Below are the code and all the weights of a small trained network. Each question names an input and a target symbol and asks about switching units off, where a switched-off unit gives its printed mean instead of its output.

import numpy as np


def w(rows, s, z=0):
    codes = np.array(rows[::2]) - 128.0
    scale = np.full(codes.shape[1], s)
    scale[-1] = z or s
    return codes * scale


def norm(h):
    return h / np.sqrt((h * h).mean(-1, keepdims=True) + 1e-5)


def softmax(a):
    e = np.exp(a - a.max(-1, keepdims=True))
    return e / e.sum(-1, keepdims=True)


def log_softmax(a):
    a = a - a.max(-1, keepdims=True)
    return a - np.log(np.exp(a).sum(-1, keepdims=True))


def net(x, mask):
    ids = ['αδζθλξπστφψω'.index(c) for c in x.split()]
    T = len(ids)
    res = E[ids] + P[:T]
    u = 0
    for l in range(3):
        r = norm(res)
        for j in range(2):
            rows = slice(3 * j, 3 * j + 3)
            q, k, v = (r @ M[l][rows].T for M in (Q, K, V))
            z = softmax(np.where(np.tri(T) > 0, q @ k.T / 3**0.5, -1e9)) @ v
            o = O[l][rows]
            res = res + np.where(mask[u + j], z, o[:, -1]) @ o[:, :-1]
        u += 2
    return log_softmax(norm(res)[-1] @ U[:, :-1].T + U[:, -1])


Q, K, V, O = {}, {}, {}, {}
E = w([
[155,108,130,131],'α',
[135,137,121,169],'δ',
[89,155,128,101],'ζ',
[155,118,148,136],'θ',
[168,118,128,122],'λ',
[166,149,109,90],'ξ',
[107,125,134,120],'π',
[101,139,139,102],'σ',
[252,61,126,111],'τ',
[143,97,132,100],'φ',
[86,196,161,36],'ψ',
[135,50,219,103],'ω',
],0.03)
P = w([
[208,249,252,89],'0',
[111,84,76,64],'1',
[127,72,90,66],'2',
[116,77,94,77],'3',
[108,79,90,86],'4',
[120,79,89,93],'5',
[118,85,88,92],'6',
[120,89,87,103],'7',
[121,85,81,105],'8',
[116,107,73,101],'9',
],0.0047)
Q[0] = w([
[125,112,43,169],'L0H0',
[7,82,232,208],'L0H0',
[109,178,153,155],'L0H0',
[131,172,201,71],'L0H1',
[175,170,50,62],'L0H1',
[102,206,69,185],'L0H1',
],0.014)
K[0] = w([
[69,199,160,221],'L0H0',
[31,32,52,119],'L0H0',
[114,75,199,166],'L0H0',
[33,144,254,8],'L0H1',
[215,173,228,114],'L0H1',
[85,206,100,213],'L0H1',
],0.0088)
V[0] = w([
[92,255,160,74],'L0H0',
[88,37,150,95],'L0H0',
[110,183,164,192],'L0H0',
[208,110,115,13],'L0H1',
[173,150,66,208],'L0H1',
[80,52,173,171],'L0H1',
],0.0096)
O[0] = w([
[185,201,113,203,162],'L0H0',
[87,131,154,225,121],'L0H0',
[254,97,118,134,75],'L0H0',
[30,134,98,208,254],'L0H1',
[239,252,103,80,69],'L0H1',
[157,187,234,186,113],'L0H1',
],0.0075,0.0094)
Q[1] = w([
[152,112,135,156],'L1H0',
[167,86,177,150],'L1H0',
[75,134,188,133],'L1H0',
[64,110,158,4],'L1H1',
[165,77,139,203],'L1H1',
[146,124,72,169],'L1H1',
],0.016)
K[1] = w([
[115,139,166,117],'L1H0',
[177,32,109,89],'L1H0',
[78,96,108,55],'L1H0',
[153,3,202,119],'L1H1',
[123,227,180,109],'L1H1',
[141,211,32,136],'L1H1',
],0.012)
V[1] = w([
[75,181,203,137],'L1H0',
[165,153,159,149],'L1H0',
[132,29,143,107],'L1H0',
[108,7,131,117],'L1H1',
[108,72,107,78],'L1H1',
[136,122,131,92],'L1H1',
],0.012)
O[1] = w([
[92,141,192,177,97],'L1H0',
[58,171,128,142,46],'L1H0',
[241,140,2,141,176],'L1H0',
[227,110,219,224,253],'L1H1',
[130,164,133,113,206],'L1H1',
[180,88,129,39,125],'L1H1',
],0.0073,0.0039)
Q[2] = w([
[107,92,72,174],'L2H0',
[75,185,99,124],'L2H0',
[200,249,52,124],'L2H0',
[93,201,87,122],'L2H1',
[149,170,170,124],'L2H1',
[134,203,64,155],'L2H1',
],0.011)
K[2] = w([
[199,151,180,119],'L2H0',
[72,165,135,67],'L2H0',
[174,250,83,183],'L2H0',
[77,188,122,165],'L2H1',
[115,72,162,177],'L2H1',
[35,162,154,98],'L2H1',
],0.012)
V[2] = w([
[87,156,61,134],'L2H0',
[156,75,52,185],'L2H0',
[150,184,161,51],'L2H0',
[107,94,138,85],'L2H1',
[183,9,159,109],'L2H1',
[161,194,111,131],'L2H1',
],0.011)
O[2] = w([
[74,188,47,173,64],'L2H0',
[59,40,78,94,180],'L2H0',
[148,181,215,90,2],'L2H0',
[93,150,235,85,156],'L2H1',
[1,147,92,41,216],'L2H1',
[134,185,120,231,73],'L2H1',
],0.007,0.0023)
U = w([
[232,50,96,137,104],'α',
[156,127,131,77,158],'δ',
[72,197,197,69,173],'ζ',
[222,190,185,129,247],'θ',
[114,123,110,85,78],'λ',
[58,218,21,136,116],'ξ',
[161,132,104,219,80],'π',
[77,133,137,244,110],'σ',
[43,64,113,38,67],'τ',
[88,46,79,165,1],'φ',
[123,176,140,201,162],'ψ',
[172,13,246,150,131],'ω',
],0.012,0.006)

Each question gives the input, a string of symbols that net reads in full, and the target symbol t.
The units are the heads (3 rows each of Q, K, V and O). Each row of codes is followed by its name. A weight is (code - 128) times the scale printed after its matrix; where a second scale follows, it is the last column's (O and U).
mask holds one flag per head, layer by layer. A switched-off head (its flag False) gives its mean, the last column of its rows in O, instead of its output. The means were averaged over made-up inputs and are rounded, as every weight is.
A unit's drop is (log p(t) with every unit on - log p(t) with that unit switched off) / (log p(t) with every unit on - log p(t) with every unit switched off).
The circuit of an input: a set's keep is (log p(t) with only the set's units on - log p(t) with every unit switched off) / (log p(t) with every unit on - log p(t) with every unit switched off). Starting from all 6 units, units are removed one at a time, each time the one whose removal leaves the highest keep (on an exact tie, the one counted first), for as long as the keep stays at least 0.8.
circuit, biggest first: the units of the circuit, biggest drop first
most important unit: the unit with the biggest drop
heads that matter: for each layer, one digit per head in row order, 1 if its drop is at least 0.15 and else 0, layers parted by /
drop of u: that unit's drop, to one decimal
input τ τ α, target τ: circuit, biggest first	(L2H1)
input ξ ζ θ σ σ, target σ: heads that matter	10 / 00 / 10
input τ λ π π τ λ, target τ: heads that matter	10 / 00 / 01
input ξ ξ λ, target ξ: circuit, biggest first	(L1H1; L2H0)
input α ψ ξ ψ ξ α λ λ τ ξ, target α: heads that matter	11 / 01 / 00
input ξ ω ζ, target ω: circuit, biggest first	(L1H1; L2H0)
input ζ δ α ξ, target ζ: heads that matter	10 / 11 / 00
input ξ τ ω σ ψ σ π ξ δ α, target ξ: circuit, biggest first	(L1H1; L0H1)
input α τ ξ ξ ω ξ, target α: heads that matter	10 / 11 / 00
input ξ ξ τ ξ σ ξ ξ ζ ξ λ, target ξ: heads that matter	10 / 01 / 10
input ω τ ω ψ ξ φ π ξ, target ω: heads that matter	00 / 01 / 00
input ω ζ π ξ θ ξ, target ω: circuit, biggest first	(L1H0; L0H1)
input ζ ω θ ξ ξ, target ζ: heads that matter	10 / 10 / 00
input τ θ α τ ξ, target τ: most important unit	L0H0
input θ φ λ, target θ: heads that matter	11 / 11 / 10
input τ ξ α τ τ θ, target τ: heads that matter	10 / 00 / 11
input φ τ ξ ξ δ, target θ: drop of L0H1	1.1
input π σ ζ, target σ: drop of L1H0	0.3
input θ ξ ω σ ζ ξ α, target θ: drop of L2H0	0.6
input θ τ θ, target τ: most important unit	L0H0
